Here is a tiny trained network, its code and every weight. The questions are about switching its units off for an input and a class, where a switched-off unit gives its printed mean instead of its output.

import numpy as np


def w(rows, s, z=0):
    codes = np.array(rows[::2]) - 128.0
    scale = np.full(codes.shape[1], s)
    scale[-1] = z or s
    return codes * scale


def f(y):
    return y / 2 * (1 + np.tanh(0.7978845608 * (y + 0.044715 * y**3)))


def log_softmax(a):
    a = a - a.max(-1, keepdims=True)
    return a - np.log(np.exp(a).sum(-1, keepdims=True))


def net(x, mask):
    res = np.array(x, float).reshape(1, 7) / 4 @ E
    y = f(res @ A[0][:, :-1].T + A[0][:, -1])
    res = res + np.where(mask, y, B[0][:, -1]) @ B[0][:, :-1]
    return log_softmax(res[-1] @ U[:, :-1].T + U[:, -1])


A, B = {}, {}
E = w([
[214,57,74,10,79,110,130],'x0',
[133,100,147,146,118,114,131],'x1',
[190,105,210,113,176,225,99],'x2',
[185,181,167,131,110,55,32],'x3',
[125,111,132,140,117,128,119],'x4',
[125,142,126,118,128,133,132],'x5',
[125,148,114,114,138,137,127],'x6',
],0.014)
A[0] = w([
[137,140,119,67,19,81,120,166],'neuron 0',
[195,92,113,46,98,104,49,120],'neuron 1',
[100,144,93,140,141,84,145,190],'neuron 2',
[179,107,216,100,168,252,84,181],'neuron 3',
[47,124,151,178,176,186,207,186],'neuron 4',
[86,48,60,89,85,199,147,149],'neuron 5',
[164,87,149,134,115,183,170,157],'neuron 6',
[21,86,103,137,142,150,169,254],'neuron 7',
[141,105,33,31,89,78,208,190],'neuron 8',
[89,193,222,203,144,145,61,210],'neuron 9',
[55,153,101,149,123,36,92,246],'neuron 10',
[88,151,89,156,93,159,85,100],'neuron 11',
],0.011,0.0075)
B[0] = w([
[144,61,85,140,125,3,108,194],'neuron 0',
[179,144,127,20,110,43,110,217],'neuron 1',
[65,141,173,141,70,89,153,173],'neuron 2',
[191,152,220,79,252,156,113,254],'neuron 3',
[67,52,178,81,157,234,49,221],'neuron 4',
[160,53,109,143,184,152,244,190],'neuron 5',
[128,72,174,69,191,139,198,171],'neuron 6',
[2,64,143,94,82,165,158,210],'neuron 7',
[135,90,72,139,126,110,167,228],'neuron 8',
[144,196,125,195,143,144,39,247],'neuron 9',
[72,165,128,187,15,103,102,217],'neuron 10',
[148,120,140,138,105,103,81,143],'neuron 11',
],0.01,0.021)
U = w([
[1,100,165,117,61,179,120,253],'0',
[81,220,162,220,55,123,107,112],'1',
[76,106,192,129,188,222,94,92],'2',
[161,200,174,224,190,155,67,161],'3',
[90,61,91,182,132,127,221,174],'4',
[112,118,107,128,84,76,103,61],'5',
[166,101,167,112,190,176,229,48],'6',
[152,134,179,52,146,120,83,107],'7',
],0.012,0.0035)

Each question gives the input, the list of numbers given to net, and the class t.
The units are the neurons (one row each of A and B). Each row of codes is followed by its name. A weight is (code - 128) times the scale printed after its matrix; where a second scale follows, it is the last column's (A, B and U).
mask holds one flag per neuron, in row order. A switched-off neuron (its flag False) gives its mean, the last column of its row in B, instead of its output. The means were averaged over made-up inputs and are rounded, as every weight is.
A unit's drop is (log p(t) with every unit on - log p(t) with that unit switched off) / (log p(t) with every unit on - log p(t) with every unit switched off).
The circuit of an input: a set's keep is (log p(t) with only the set's units on - log p(t) with every unit switched off) / (log p(t) with every unit on - log p(t) with every unit switched off). Starting from all 12 units, units are removed one at a time, each time the one whose removal leaves the highest keep (on an exact tie, the one counted first), for as long as the keep stays at least 0.8.
circuit, biggest first: the units of the circuit, biggest drop first
unit that matters most: the unit with the biggest drop
top k neurons: the k neurons with the biggest drops, biggest first
drop when u is switched off: that unit's drop, to one decimal
input [-8,2,4,1,1,4,-4], class 3: unit that matters most => neuron 9
input [1,-3,-3,8,-6,6,5], class 5: top 2 neurons => neuron 0; neuron 1
input [-3,-1,0,5,-4,4,0], class 1: circuit, biggest first => neuron 3; neuron 4
input [2,0,-1,-5,-4,-6,-4], class 4: circuit, biggest first => neuron 3; neuron 5
input [4,-1,3,0,5,-8,3], class 6: circuit, biggest first => neuron 9; neuron 10
input [0,0,7,8,5,-2,7], class 3: top 2 neurons => neuron 9; neuron 7
input [1,-7,-6,-4,1,-1,-6], class 4: top 3 neurons => neuron 5; neuron 8; neuron 9
input [8,4,-4,1,7,-6,3], class 5: top 4 neurons => neuron 1; neuron 0; neuron 7; neuron 6
input [0,5,-5,2,2,-6,1], class 1: top 2 neurons => neuron 10; neuron 4
input [-3,-5,0,6,0,5,-2], class 1: top 2 neurons => neuron 3; neuron 10
input [2,3,3,0,-1,-6,7], class 6: top 3 neurons => neuron 9; neuron 10; neuron 4
input [5,-3,0,-4,1,-6,0], class 4: top 2 neurons => neuron 3; neuron 8
input [1,-8,0,0,-6,3,2], class 4: top 2 neurons => neuron 3; neuron 9
input [-8,-6,-1,-7,-6,-5,-8], class 0: circuit, biggest first => neuron 7
input [1,-5,1,-3,4,-4,-2], class 6: top 2 neurons => neuron 9; neuron 10
input [0,-5,0,-4,0,-6,3], class 0: top 2 neurons => neuron 3; neuron 7
input [7,-2,-2,-2,2,3,-1], class 4: drop when neuron 3 is switched off => 0.1
input [-7,4,6,2,4,3,7], class 3: drop when neuron 9 is switched off => 1.7
input [4,-1,-1,-7,-7,-5,-8], class 4: drop when neuron 3 is switched off => 0.9
input [-1,7,-8,4,-6,0,-1], class 1: circuit, biggest first => neuron 10
